[-35, -7, -36, -22, 35, 21] => 21
[9619, 4308, 9349, 2379] => 2379
[7, 2, 0, 6, 3, 3, 5] => 5
[801, 989, 137, 398] => 398
[4, 4, 8, 4, 1, 8] => 8
[760, 114, 348, 848, 177, 787, 826] => 826
[396, 547, 287, 811, 837, 375, 178] => 178
[1, 2, 3, 1, 8] => 8
---
[-19 -23  74 -33] 74, -19
[16 66 25 20 74] 74, 66
[-81  20  69 -12  -7] 69, 20
[ 25  11 -50   8 -57  73 -96] 73, 25
[ 68 -75  80  -6] 80, 68
[-96 -47  81 -33 -59 -12] 81, -12
---
 63  195  192  139  195  108  109
 81   28   28  150   19  127  130
 76   71   65  102   93  148  221
==> 130

-13   14  -16  -10
 27   10   -9   -2
 -9  -36    6   15
==> -2

53  58  61  44  49  61
51  64  76  57  62  28
73  66  44   7  59  34
==> 28

3  1  5  6  5  4  3
2  6  2  6  5  6  6
2  5  2  6  6  7  5
==> 6

24  26  94  72
36  64  73  98
36  25  98  85
==> 98

48  47  57  91  66  51  55
57  53  53  40  27  54  54
66  59  68  66   6  64  45
==> 54

38  68  29  80  31  33  30
38   5  15  31  47  23  18
46  10   8  57  39  16  12
==> 18

7  5  4  3
4  2  5  2
0  0  5  2
==> 2
---
Q:
[[-13   0  16 -14   6   1   5  38  30   7   7  30   7]
 [ 14  15   4  26   8  27  -1  16  32   8  32   7   6]
 [ -9  -1  15 -20   8  15   0 -12  31   7   8   8  30]
 [ 19  11   2  24   8   6   4  15  30  30  32   6   8]
 [ 19  10   2  25   7   6 -20  35  30  30   9  31   7]
 [ 31  21  -3  43   5  -3   0  14   8   8   7  30  30]
 [ -8  -2  16 -16   9  18  10   2  30  29  30   8  30]
 [ 31  19  -3  43   6  16  22   8   8   8   9  30   7]
 [ 33  21   0  44   6  18  -4 -20   7  30   6   6  31]
 [ 24  16   3  29   4   0  12 -32  30   8   7   8   8]]
A: 31

Q:
[[5640 5592 5646 5608 5592 5632 5630 5634 5596 5606 5671 5625 5612 5558
  5636 5643]
 [5538 6120 5052 6214 4853 4881 5031 4861 5812 6290 6305 5779 5616 6313
  5318 5788]
 [5518 6207 4970 6238 4731 4657 4972 4835 5770 6313 6429 5774 5551 6351
  5331 5887]
 [8418 6346 8032 7086 2788 7520 7252 2383 6348 5121 4408 4503 8216 6330
  5659 3726]
 [5525 6135 5034 6191 4866 4854 5066 4896 5785 6257 6264 5758 5602 6310
  5317 5757]
 [5653 4817 6233 4732 6010 6137 6106 6156 5137 4537 4718 5091 5403 4504
  5830 5225]
 [5941 6616 5708 6841 6946 6736 5828 6020 6961 7223 6238 6900 6634 7333
  5903 6330]
 [5673 4880 6176 4833 6015 6275 6168 6107 5185 4640 4713 5168 5513 4602
  5756 5119]]
A: 5653

Q:
[[6189 5174 7106 5077 5577 4638 6665 3073]
 [6309 5435 6116 5071 5556 6733 5261 4087]
 [4510 5668 3633 5787 5258 5994 4209 7940]
 [5368 5232 6162 5388 5427 3953 6441 4625]
 [4355 5654 3610 5857 5226 5634 4317 8063]
 [6598 5247 7074 4953 5651 5803 6185 2823]
 [6581 5255 7138 4950 5632 5732 6225 2785]
 [6418 5188 7229 5010 5617 5070 6553 2803]
 [6262 5178 7130 5088 5591 4747 6644 2969]]
A: 6581

Q:
[[4961 7755 7089 5424 6897 7038 6688 7852 7199 3323 4676 7111]
 [7130 6834 6072 6228 5498 7743 5438 5603 7255 4363 3560 6169]
 [5263 7257 4249 4623 4785 8819 6767 3234 5547 3253 5628 7547]
 [6165 7088 8224 6584 7380 5848 5885 9256 7932 4879 4075 6049]
 [3765 6802 4320 4203 5549 7353 7674 3886 4381 4463 8249 7839]
 [7062 5006 6666 7144 6408 4559 5557 6871 6090 8509 6740 5019]]
A: 6165

Q:
[[-17 -29 -17 -23 -29   2  18 -12 -21  11  -2 -22   4]
 [ 14 -15   9 -11  14 -11  -5   5  -6 -18  -8 -12 -11]
 [ -6  18  -8 -26 -19   9 -13 -10 -27  14  -2 -22  14]
 [-23 -11 -19 -22 -28   3   9 -13 -21  11  -3 -20   6]
 [ 28  16  13 -16 -23   3 -22 -17 -22  13  -4 -17   7]
 [ 32  18  20 -13  18  -5 -29   4 -12 -12  -8 -13  -3]
 [-22 -28  -7   1  10 -26  11   1   9 -32 -14   1 -30]
 [-13 -20  -9  -9 -18 -11   9 -11  -8  -5  -8 -11 -12]
 [  1 -33   0  -5 -24 -14  13 -17  -5  -4  -8  -9 -16]
 [  4 -12  10   8  12 -29  -6  -2  11 -34 -16   4 -34]
 [  7  29  10  -4  14 -14 -29  -1  -2 -21 -11  -1 -13]]
A: 1
